[128 = 0]
[135 146 166 128 123 128 120 144 145 125 135 123 122 139 161 139 123 108
 181 146 105 118 138 148 111 141 124 123 129 139 128 131 183 114 127 127
 140 106] -> <93>
[137 124 124 117 133 132 125 118 124 119 130 142 130 141 138 128 136  31
 130 122 124 134 134 131 138 137 121 120 103 125 116 130 116 137 129 126
 109 120] -> <94>
[130 135 142 145 120 144 103 126 137 136 135 109 112 127 158 140 113  94
 144 158  99 122 127 146 116 125 113 135 139 144 125 138 137 124 130 134
 126 111] -> <93>
[126 111 140 119 111 137 120 131 163 134 129 124 120 157 129 131 115 121
 125 109 123 130 136 141 133 139 127 137 105 145 136 131 113 121 136 119
 107 130] -> <94>
[120 128 124 105 111 123  98 132 142 142 127 147 135 160 126 135 121 124
 136 130 113 135 150 136 129 141 138 116 116 129 126 134 126 127 127 135
 101 124] -> <93>
[128 138 154 132 129 168 122 123 132 132 142 118 104 128 140 143 128 128
 131 139 122 114 116 131 128 132 121 122 123 133 127 131 152 116 125 138
 141 118] -> <89>
[114 144 124 122 128 120 115 142 132 137 122 107 104 151 142 138 127 140
 132 131 118 135 138 139 131 135 123 137 103 138 147 124 134 112 126 122
 108 109] -> <94>
[149 129 159 108 126 130 129 137 156 136 134 184 142 157 154 142 118 120
 149 104  86 135 148 136 126 170 132 124 113 127 108 156  97 136 133 105
 119 118] -> <93>
[129 144 174 133 121 120 139 137 135 122 131 201 101 101 119 146 123 135
 124  77 143 132 117 121 131 129 114 153 136 115 101 132 131 123 115 122
 131 120] -> <89>
[120 126 140 124 110 128 118 148 150 144 123 146 108 139 156 138 118 126
 159 137  95 117 138 137 141 137 122 147 107 145 134 128 154 123 147 123
 127 125] -> <93>
[128 140 173 119 118 126 119 118 157 132 133 166 106 110 149 144 128 125
 126  88 130 118 130 130 134 117 121 167 135 131 102 137 112 110 128 121
 137 124] -> <93>
[128 135 166 114 131 126 131 150 143 128 131 191 112 105 146 134 124 121
 149 122 107 126 116 146 109 149 127 149 138 131 110 125 156 130 126 128
 138 126] -> <93>
[131 153 186 121 139 129 112 141 144 134 142 120  94 131 139 149 115 116
 144 134 115 113 134 140 109 132 122 135 125 141 131 128 159 107 125 136
 133 117] -> <89>
[125 141 149 110 124 132 115 141 153 131 134 173 101 105 146 131 116 119
 153 123 127 127 111 148 111 141 113 149 158 140 108 140 160 118 129 137
 135 101] -> <93>
[126 139 143 118 122 124 136 132 142 125 133 167 122 131 133 134 125 109
 142 123 111 130 133 144 121 138 131 139 129 136 114 144 147 133 116 114
 145 133] -> <93>
[137 137 182 112 100 135 105 138 168 123 132 178 127 162 150 166 112 104
 149 107  98 131 136 147 116 144 132 124 115 129 113 134 130 121 134 107
 104 135] -> <93>
[129 141 157 135 128 133 129 134 138 138 126 145 112 126 160 135 129 127
 141 163 117 113 125 127 112 139 101 150 113 123 127 140 145 124 128 141
 149 117] -> <89>
[136 131 164  98 103 128 113 113 149 123 144 170  79  96 143 152 125 118
 109  82 131 127 106 136 126 125 109 164 152 128  91 142 116 115 128 119
 122 119] -> <89>
[138 143 165 132 111 135 116 131 149 132 140 162 106 113 160 136 131 127
 130 111 106 110 119 130 133 133 111 168 121 128 117 134 127 115 139 141
 130 122] -> <89>
[141 122 135 111 123 132 112 132 145 116 134 138 145 149 139 138 117 119
 156 137  89 122 133 158 129 128 132  89 131 132 121 136 136 125 133 119
 151 122] -> <94>
[126 140 152 131 117 133 106 115 140 159 112 122  87 120 156 132 137 132
 129 119 112 126 109 136 134 132 110 155 119 148 133 138 129 121 141 135
 127 114] -> <89>
[124 151 161 126 111 138 106 141 140 138 135 128 103 135 139 149 126 136
 110 121 100 119 137 139 103 128 112 159 101 131 130 117 133 116 132 117
 124 111] -> <93>
[120 132 145 109 117 120 109 127 157 128 138 135 113 157 130 151 107 122
 142 126 116 128 144 146  98 112 128 133 129 100 119 138 146 116 120 120
 100 116] -> <94>
[123 141  96 107 126 114 115 147 114 117 139 145 120 163 135 138 133 120
 162 166  99 141 143 138 126 148 133  90 136 126 140 116 161 144 110 150
 120  98] -> <93>
[120 117 118 115 120 125 109 127 139 129 133  84 119 162 104 145 108 125
 114 121 132 130 131 130 128 113 135 127 112 133 125 120 126 125 129 106
  82 131] -> <94>
[126 142 183 146 109 119 110 146 158 169 120 134  98 135 154 123 130 131
 127 127 105 111 149 129 143 142 102 193  82 133 145 127 116 108 145 125
 130 128] -> <89>
[145 154 165 128 131 123 118 119 135 124 135 150  99 102 141 137 134 136
 122 116 121 123 116 135 112 120 100 148 145 131 112 147 128 104 117 139
 135 130] -> <89>
[126 152 204 122 116 135 134 167 170 113 137 232 111  97 142 140 124 102
 147 103 122 122 117 134 113 148 140 142 141 104 111 133 154 123 118 126
 149 130] -> <93>
[114 148 148 132 135 123 104 127 140 141 134  90  75 136 140 148 113 117
 122 140 128 125 131 144 126 118 119 174 123 136 140 115 172 105 116 139
 117 120] -> <89>
[128 157 187 145 111 120 115 124 149 146 130 152  91 112 153 132 119 142
 115 118 122 132 130 126 128 122  96 184 104 127 141 139 116 115 133 121
 129 115] -> <89>
[140 131 132 129 124 127 126 104 124 136 128 141 121 134 154 116 134 138
 119  75 120 132 126 118 139 139 119 120 124 117 126 141  79 135 133 129
 118 126] -> <89>
[148 134 173 135 119 125 132 128 145 141 138 160 116  93 164 136 126 114
 155 107 114 118 112 124 129 137 102 151 140 148 102 138 115 116 140 120
 141 135] -> <89>
[136 139 162 122 124 123 141 122 143 133 130 162 125 131 163 140 128 130
 112 105 127 127 135 123 132 134 124 131 119 130 128 147 103 120 116 110
 117 123] -> <94>
[125 137 159 132 141 122 113 148 139 143 128 117  87 130 141 142 128 127
 115 113 112 120 128 141 132 129 107 161 114 135 134 131 124 114 116 136
 119 115] -> <89>
[130 115 134 107 114 131 128 124 141 143 139 149  98 113 148 137 126 117
 142 106  95 129 111 151 114 140 114 127 149 143 111 136 117 126 131 101
 122 118] -> <93>
[122 132 150 128 120 125 130 119 131 146 132 180  99  89 148 134 148 129
 122  97 129 127 110 116 129 139 101 156 141 123 126 133 105 124 134 133
 140 124] -> <89>
[117 142 156 106 136 129 132 143 146 115 138 220 102 113 129 143 121 120
 145 121 108 158 120 148 107 147 134 131 146 132 117 140 166 132  94 137
 133 112] -> <93>
[139 139 180 115 117 134 114 135 158 133 137 182 114 121 151 150 126 116
 147 114 131 120 126 148 106 137 114 123 135 117 107 142 156 110 126 126
 133 119] -> <94>
[130 149 142 105 134 139 122 146 109 107 141 153 114  99 129 151 130 115
 156 148 126 139 123 162  99 119 134 113 190 123  98 137 208 137 108 148
 150 116] -> <93>
[101 141 140 105 121 111  97 221 164 119 144 100  60 167 145 148 108  97
 224 230  72 115 135 204  96 140 142 138 126 167 148 104 252 111 103 157
 129  86] -> <93>
[124 130 168 129 103 130 105 145 158 142 125 161 116 157 122 142 110 110
 143 114 106 122 128 150 106 133 131 149 101 140 128 142 140 118 126 113
 110 128] -> <94>
[123 141 185 119 109 120 119 150 152 111 130 185 103 122 117 145 133 130
 128 118 133 124 125 137 124 127 141 141 149 126 117 127 145 123 113 117
 114 131] -> <89>
[133 135 165 117 122 129 128 180 153 139 130 145 122 131 160 120 109 115
 171 157  94 111 133 151 114 144 131 129 131 141 130 133 182 131 135 143
 143 111] -> <94>
[136 116 136 115 118 130 115 128 144 133 120 121 122 127 133 137 114 126
 126 117 132 117 149 142 127 129 125 133 130 132 113 125 127 106 126 118
 111 121] -> <94>
[128 134 155 134 113 125 119 153 152 140 123 133 100 133 137 140 125 133
 154 143 102 119 130 146 118 137 121 151 122 137 126 133 154 116 104 126
 131 130] -> <94>
[129 136 166 137 120 129 122 143 157 134 141 175 105 111 147 138 117 132
 135 129 100 126 123 135 120 140 117 156 127 141 123 119 143 115 133 128
 136 127] -> <89>
[129 124 124 130 125 115 118 144 139 152  78 120  98 126 152 136 127 120
 168 155  91 123 137 142 121 143 108 147 128 171 139 136 163 125 136 124
 149 108] -> <93>
[134 155 161 138 132 133 138 139 124 148 134 150 127 111 150 129 141 131
 137 133 115 125 143 131 125 139 119 138 109 126 132 123 141 127 130 147
 147 122] -> <89>
[112 142 130 115 139 137 113 145 134 116 140  89 119 126 115 150 108 123
 137 152 131 127 132 147 105 109 142 117 154 138 162 120 192 113 115 141
 132 110] -> <93>
[121 116 123 104 132 128 113 117 141 121 142 134  97 131 113 140 120 122
 114  94 128 136 128 155 125 107 117 111 145 132 117 128 140 134 114 116
  92 124] -> <94>
[127 126 128 121 107 125 118 126 144 147 130 160 107 131 139 137 135 130
 140 110  93 124 124 140 137 134 122 173 128 133 120 121 111 119 129 123
 116 109] -> <89>
[117 137 183 113 120 114 139 145 170 125 150 154 134 120 130 135 106 111
 157 126 121 111 118 150 103 134 134 149 143 134 106 132 175 111 129 103
 144 124] -> <93>
[131 122 150 110 124 130 118 128 153 147 127 148 110 117 149 148 115 120
 142 105  95 122 126 142 122 144 116 146 129 138 115 132 118 119 137 116
 117 122] -> <93>

[169 104 144 129 142 120 123 108 122 139 125 138 127 123 136 135 130 122
 135 122 154 164 120 141 108 136 131 131 131 131 116 118 155 150 131 126
 157 140] -> (80)
[166 144 145 122 145 120  90 128 111 132 132 107 148 125 117 154 115 120
 128 108 141 155 126 131 114 117 112 138 122 139 124 121 119 154 150  94
 126 128] -> (94)
[155 134 157 120 168 114 134 125 110 149 134 126 112 104 130 165 108 145
 133 107 151 155 133 157  91 138  92 138 136 124 122 142 126 145 124 104
 192 139] -> (92)
[114 152 146 127 152 115 147 124 134 130 132 118 108 139 120 161 131 145
 124  81 133 129 129 153 137 127 127 145 123 130 128 123 129 111 132 130
 140 129] -> (92)
[139 132 173 109 143 101  98 105 119 135 126  96 125 128 122 154 127 142
 144  65 173 151 133 130 116 130  97 123 121 131 122 108 108 136 143  98
 190 129] -> (92)
[142 132 153 119 140 107  52 132 109 156 150 136 146 138 136 136 117 125
 128  24 157 142 124 145 133 127 106 136 135 131 138  96 125 137 130 100
 153 141] -> (94)
[165 123 113 129 170 136  83 124 133 100 107 132 177 119 108 134 127 130
 133 185 138 130 115 133 119 145  98  88 133 111 117 112 127 151 120 147
 167 158] -> (80)
